Below is a small trained network, with its code and all its weights. Each question gives an input and a class and asks what happens when units are switched off, that is, made to give their printed mean instead of their output.

import numpy as np


def w(rows, s, z=0):
    codes = np.array(rows[::2]) - 128.0
    scale = np.full(codes.shape[1], s)
    scale[-1] = z or s
    return codes * scale


def norm(h):
    return h / np.sqrt((h * h).mean(-1, keepdims=True) + 1e-5)


def f(y):
    return y / 2 * (1 + np.tanh(0.7978845608 * (y + 0.044715 * y**3)))


def log_softmax(a):
    a = a - a.max(-1, keepdims=True)
    return a - np.log(np.exp(a).sum(-1, keepdims=True))


def net(x, mask):
    res = np.array(x, float).reshape(1, 6) / 4 @ E
    u = 0
    for l in range(2):
        y = f(norm(res) @ A[l][:, :-1].T + A[l][:, -1])
        res = res + np.where(mask[u : u + 10], y, B[l][:, -1]) @ B[l][:, :-1]
        u += 10
    return log_softmax(norm(res)[-1] @ U[:, :-1].T + U[:, -1])


A, B = {}, {}
E = w([
[43,130,148,86,153,33],'x0',
[104,57,64,3,89,94],'x1',
[116,211,28,159,240,117],'x2',
[149,169,112,207,91,24],'x3',
[83,51,168,165,185,172],'x4',
[53,136,193,121,84,209],'x5',
],0.0048)
A[0] = w([
[97,50,121,177,185,218,65],'L0N0',
[98,167,64,254,194,91,54],'L0N1',
[193,171,25,109,152,148,33],'L0N2',
[202,147,9,67,104,43,101],'L0N3',
[85,138,100,200,124,140,245],'L0N4',
[203,131,31,80,152,165,123],'L0N5',
[129,101,94,116,110,39,1],'L0N6',
[93,192,27,193,163,55,18],'L0N7',
[75,193,54,30,50,14,51],'L0N8',
[18,200,129,153,233,141,65],'L0N9',
],0.0061,0.002)
B[0] = w([
[165,131,97,49,101,91,170],'L0N0',
[143,2,86,141,174,115,230],'L0N1',
[103,152,188,146,126,136,175],'L0N2',
[122,162,115,132,137,102,254],'L0N3',
[192,91,164,124,171,112,186],'L0N4',
[100,76,157,173,102,152,186],'L0N5',
[142,191,131,106,116,111,156],'L0N6',
[102,101,92,135,206,53,222],'L0N7',
[219,114,81,93,109,159,255],'L0N8',
[122,206,156,166,148,115,223],'L0N9',
],0.0083,0.0039)
A[1] = w([
[42,186,183,67,177,55,5],'L1N0',
[226,49,163,221,11,48,142],'L1N1',
[141,180,135,162,124,101,40],'L1N2',
[134,41,105,75,86,177,152],'L1N3',
[239,152,113,187,169,229,172],'L1N4',
[232,219,86,64,142,78,16],'L1N5',
[84,185,106,59,167,211,166],'L1N6',
[201,142,51,101,84,32,157],'L1N7',
[148,162,123,104,209,169,195],'L1N8',
[235,253,242,211,116,177,73],'L1N9',
],0.0072,0.0031)
B[1] = w([
[52,127,118,185,4,99,144],'L1N0',
[111,219,191,159,89,164,241],'L1N1',
[91,79,71,84,150,64,121],'L1N2',
[132,98,158,74,232,165,186],'L1N3',
[70,44,144,112,62,79,204],'L1N4',
[158,177,73,76,3,132,190],'L1N5',
[72,66,128,141,80,41,160],'L1N6',
[164,126,124,152,105,160,255],'L1N7',
[71,171,170,160,2,142,188],'L1N8',
[2,99,64,171,98,37,190],'L1N9',
],0.0082,0.0053)
U = w([
[89,188,87,96,146,186,34],'0',
[221,183,52,88,39,126,169],'1',
[162,125,59,206,239,73,128],'2',
[139,206,152,79,206,156,2],'3',
[103,39,163,10,138,208,170],'4',
[15,115,161,200,51,112,179],'5',
[162,178,222,129,117,240,166],'6',
],0.013,0.0064)

Each question gives the input, the list of numbers given to net, and the class t.
The units are the neurons (one row each of A and B). Each row of codes is followed by its name. A weight is (code - 128) times the scale printed after its matrix; where a second scale follows, it is the last column's (A, B and U).
mask holds one flag per neuron, layer by layer. A switched-off neuron (its flag False) gives its mean, the last column of its row in B, instead of its output. The means were averaged over made-up inputs and are rounded, as every weight is.
A unit's drop is (log p(t) with every unit on - log p(t) with that unit switched off) / (log p(t) with every unit on - log p(t) with every unit switched off).
The circuit of an input: a set's keep is (log p(t) with only the set's units on - log p(t) with every unit switched off) / (log p(t) with every unit on - log p(t) with every unit switched off). Starting from the 12 units with the biggest drops (on a tie, the unit counted first), units are removed one at a time, each time the one whose removal leaves the highest keep (on an exact tie, the one counted first), for as long as the keep stays at least 0.8.
units of the circuit, in order: the units of the circuit, biggest drop first
most important unit: the unit with the biggest drop
k most important neurons: the k neurons with the biggest drops, biggest first
top k neurons in layer l: the k neurons of layer l with the biggest drops, biggest first
drop when u is switched off: that unit's drop, to one decimal
input [-8,-5,7,-6,8,-6], class 4: 2 most important neurons	L0N1, L1N4
input [-2,-8,3,4,-6,1], class 2: 4 most important neurons	L0N7, L0N1, L0N8, L1N0
input [-2,-4,-4,-4,3,-3], class 4: top 2 neurons in layer 1	L1N3, L1N4
input [-7,1,-3,4,-5,6], class 5: most important unit	L1N9
input [-5,1,5,7,0,6], class 2: units of the circuit, in order	L0N7, L0N1
input [6,-8,7,4,8,6], class 2: units of the circuit, in order	L0N1, L1N1
input [-5,-3,-2,-1,8,-1], class 4: units of the circuit, in order	L0N0, L1N3
input [0,-2,-4,-3,-7,5], class 4: units of the circuit, in order	L0N9, L1N3
input [-7,7,4,8,2,4], class 6: 4 most important neurons	L1N1, L0N5, L1N9, L0N2
input [-8,2,8,-4,7,0], class 4: 2 most important neurons	L0N0, L1N9
input [-4,-2,5,3,-7,-3], class 2: 4 most important neurons	L0N7, L0N1, L0N5, L0N0
input [-8,0,-2,-1,1,7], class 4: units of the circuit, in order	L0N9, L1N3
input [-5,-5,-7,-7,2,3], class 4: 3 most important neurons	L0N9, L1N3, L0N0
input [-4,-1,-5,-8,-4,-6], class 4: units of the circuit, in order	L1N3
input [-1,0,-5,5,1,-2], class 6: 4 most important neurons	L1N1, L0N9, L0N2, L1N4
input [3,7,3,6,8,0], class 2: top 2 neurons in layer 0	L0N7, L0N0
input [4,-4,-6,-5,3,-6], class 6: top 2 neurons in layer 1	L1N4, L1N9
input [-1,-5,3,-4,-8,-4], class 5: drop when L0N2 is switched off	0.2
input [-5,1,7,6,-4,0], class 2: drop when L0N7 is switched off	0.3
input [-8,-1,-2,5,-8,6], class 5: units of the circuit, in order	L1N9
input [-6,3,6,-4,-4,0], class 5: drop when L1N1 is switched off	0.0
input [2,-8,4,6,-5,2], class 2: 2 most important neurons	L0N1, L0N7
input [-8,-1,4,0,4,5], class 5: top 2 neurons in layer 1	L1N9, L1N8
